Below is a small trained network, with its code and all its weights. Each question gives an input and a class and asks what happens when units are switched off, that is, made to give their printed mean instead of their output.

import numpy as np


def w(rows, s, z=0):
    codes = np.array(rows[::2]) - 128.0
    scale = np.full(codes.shape[1], s)
    scale[-1] = z or s
    return codes * scale


def f(y):
    return y / 2 * (1 + np.tanh(0.7978845608 * (y + 0.044715 * y**3)))


def log_softmax(a):
    a = a - a.max(-1, keepdims=True)
    return a - np.log(np.exp(a).sum(-1, keepdims=True))


def net(x, mask):
    res = np.array(x, float).reshape(1, 7) / 4 @ E
    y = f(res @ A[0][:, :-1].T + A[0][:, -1])
    res = res + np.where(mask, y, B[0][:, -1]) @ B[0][:, :-1]
    return log_softmax(res[-1] @ U[:, :-1].T + U[:, -1])


A, B = {}, {}
E = w([
[121,137,135,120,123,126,128,127,129,131,132],'x0',
[70,87,27,90,131,128,71,41,133,144,198],'x1',
[87,92,126,77,206,140,119,253,110,128,162],'x2',
[117,131,133,115,113,125,139,131,138,145,123],'x3',
[101,126,173,70,193,161,67,79,188,76,28],'x4',
[159,232,49,120,126,129,112,192,225,91,156],'x5',
[123,116,114,145,127,128,131,133,129,119,116],'x6',
],0.011)
A[0] = w([
[156,133,125,168,106,118,131,58,181,135,98,48],'neuron 1',
[79,100,177,133,120,147,135,106,100,122,132,65],'neuron 2',
[98,50,192,113,139,117,118,88,1,167,85,111],'neuron 3',
[210,178,225,179,124,113,160,180,108,116,53,3],'neuron 4',
[56,80,83,43,187,149,99,237,84,120,157,63],'neuron 5',
[65,94,37,70,126,134,87,61,127,129,150,78],'neuron 6',
[91,93,177,99,152,125,62,99,173,79,82,80],'neuron 7',
[150,127,120,142,128,86,154,147,115,157,163,64],'neuron 8',
[159,238,26,104,131,133,112,175,226,100,145,55],'neuron 9',
[153,94,134,126,203,76,97,185,132,152,143,56],'neuron 10',
[87,111,79,135,163,139,109,80,157,157,158,85],'neuron 11',
[202,157,144,152,97,134,157,26,138,149,113,45],'neuron 12',
[81,139,140,119,163,165,69,103,148,94,72,98],'neuron 13',
[163,181,141,201,40,96,77,41,140,109,135,37],'neuron 14',
[152,114,112,111,112,106,115,145,141,138,109,105],'neuron 15',
[77,146,97,136,145,114,97,71,119,132,154,58],'neuron 16',
[134,168,117,117,134,137,122,133,169,148,137,44],'neuron 17',
[140,141,98,147,152,133,120,148,177,153,126,55],'neuron 18',
[124,123,88,135,115,156,61,123,111,146,130,19],'neuron 19',
[146,151,86,185,88,114,133,165,52,184,186,91],'neuron 20',
[71,39,162,132,132,155,197,87,95,178,131,35],'neuron 21',
[90,95,91,139,148,61,91,110,145,160,120,75],'neuron 22',
[155,126,60,187,85,66,186,150,73,151,226,63],'neuron 23',
[74,114,184,135,173,156,87,73,224,139,91,56],'neuron 24',
[114,68,82,129,124,115,96,69,179,134,224,66],'neuron 25',
[67,121,77,126,116,130,76,77,117,131,183,56],'neuron 26',
[109,138,111,69,139,164,134,120,177,55,81,87],'neuron 27',
[85,114,196,134,173,158,121,212,122,123,173,56],'neuron 28',
[108,121,116,96,181,145,108,110,163,96,69,69],'neuron 29',
[106,127,74,161,68,158,174,153,74,122,193,62],'neuron 30',
],0.01,0.0051)
B[0] = w([
[69,64,73,110,63,145,126,111,109,145,102,175],'neuron 1',
[125,137,113,171,164,130,110,140,106,122,142,161],'neuron 2',
[88,250,97,254,166,27,67,179,91,95,222,247],'neuron 3',
[111,129,207,119,179,213,232,239,226,36,128,230],'neuron 4',
[33,111,37,88,10,152,164,23,95,100,48,234],'neuron 5',
[130,147,186,136,196,201,200,189,200,68,109,225],'neuron 6',
[199,108,148,94,127,131,99,128,123,201,154,201],'neuron 7',
[211,70,129,122,112,109,142,119,127,162,175,157],'neuron 8',
[98,216,82,249,168,15,61,179,76,54,235,241],'neuron 9',
[88,145,98,107,45,138,137,68,170,138,62,162],'neuron 10',
[116,117,140,122,146,103,210,184,138,109,116,181],'neuron 11',
[58,108,65,122,57,127,150,47,127,133,51,197],'neuron 12',
[183,80,156,63,111,109,101,133,117,216,178,193],'neuron 13',
[58,97,47,142,51,168,127,30,96,123,22,207],'neuron 14',
[123,142,116,127,145,131,135,130,125,134,137,127],'neuron 15',
[121,152,169,111,122,161,156,151,133,98,108,169],'neuron 16',
[116,133,99,152,136,152,115,126,124,122,192,143],'neuron 17',
[104,146,142,186,118,126,110,133,126,132,108,144],'neuron 18',
[145,118,150,156,117,125,164,117,152,122,143,140],'neuron 19',
[211,108,196,51,149,128,86,119,99,208,101,215],'neuron 20',
[114,175,93,194,143,77,76,149,94,91,164,203],'neuron 21',
[146,173,129,123,102,150,158,161,168,134,110,159],'neuron 22',
[202,85,164,77,151,137,71,114,138,214,135,240],'neuron 23',
[164,87,178,82,134,96,97,130,52,170,122,197],'neuron 24',
[114,136,167,116,161,168,160,168,191,70,147,207],'neuron 25',
[122,121,179,142,156,146,181,170,177,59,123,197],'neuron 26',
[176,115,148,94,167,113,74,116,94,182,127,186],'neuron 27',
[74,61,71,132,75,192,154,64,115,106,50,186],'neuron 28',
[180,71,164,115,140,109,117,112,101,222,154,182],'neuron 29',
[168,122,166,74,169,109,85,106,106,183,105,197],'neuron 30',
],0.008,0.015)
U = w([
[128,221,112,227,136,78,56,135,86,116,177,146],'0',
[205,97,196,58,134,137,80,105,89,216,134,153],'1',
[135,152,215,125,145,208,255,169,154,86,118,253],'2',
[85,111,52,114,57,173,154,39,93,137,73,47],'3',
],0.0088,0.00062)

Each question gives the input, the list of numbers given to net, and the class t.
The units are the neurons (one row each of A and B). Each row of codes is followed by its name. A weight is (code - 128) times the scale printed after its matrix; where a second scale follows, it is the last column's (A, B and U).
mask holds one flag per neuron, in row order. A switched-off neuron (its flag False) gives its mean, the last column of its row in B, instead of its output. The means were averaged over made-up inputs and are rounded, as every weight is.
A unit's drop is (log p(t) with every unit on - log p(t) with that unit switched off) / (log p(t) with every unit on - log p(t) with every unit switched off).
unit that matters most: the unit with the biggest drop
k most important neurons: the k neurons with the biggest drops, biggest first
drop of u: that unit's drop, to one decimal
input [-7,8,-8,8,7,-3,8], class 2: unit that matters most => neuron 6
input [8,4,6,1,-8,6,-5], class 1: 3 most important neurons => [neuron 23; neuron 20; neuron 3]
input [-2,-5,-6,-3,-4,-4,8], class 3: 3 most important neurons => [neuron 14; neuron 12; neuron 9]
input [-4,-5,7,-1,-6,-1,0], class 3: 3 most important neurons => [neuron 5; neuron 28; neuron 10]
input [-7,-3,0,4,-7,-8,-2], class 0: 2 most important neurons => [neuron 3; neuron 21]
input [-1,-2,-7,2,5,-7,-1], class 0: 4 most important neurons => [neuron 3; neuron 5; neuron 21; neuron 28]
input [-5,0,-7,8,-5,0,-5], class 3: 2 most important neurons => [neuron 14; neuron 12]
input [7,6,-3,3,1,-5,-4], class 2: 3 most important neurons => [neuron 6; neuron 9; neuron 26]
input [5,6,7,-5,-1,-1,6], class 3: 2 most important neurons => [neuron 5; neuron 4]
input [-8,0,-3,2,4,2,-2], class 1: 2 most important neurons => [neuron 5; neuron 3]
input [8,-3,8,0,-2,7,2], class 3: 2 most important neurons => [neuron 5; neuron 28]
input [3,6,-7,7,-7,-5,-6], class 1: 2 most important neurons => [neuron 23; neuron 20]
input [-3,7,3,8,0,-6,-7], class 2: 2 most important neurons => [neuron 6; neuron 9]
input [-6,4,-7,-8,1,6,6], class 3: 3 most important neurons => [neuron 14; neuron 3; neuron 1]
input [4,-5,-7,1,8,-3,-4], class 1: unit that matters most => neuron 24
input [-5,2,0,6,5,-6,1], class 0: drop of neuron 3 => 1.7
input [7,5,-2,8,2,-8,-1], class 0: drop of neuron 3 => 0.5
input [2,5,-2,8,-2,-3,-7], class 2: drop of neuron 9 => 0.2
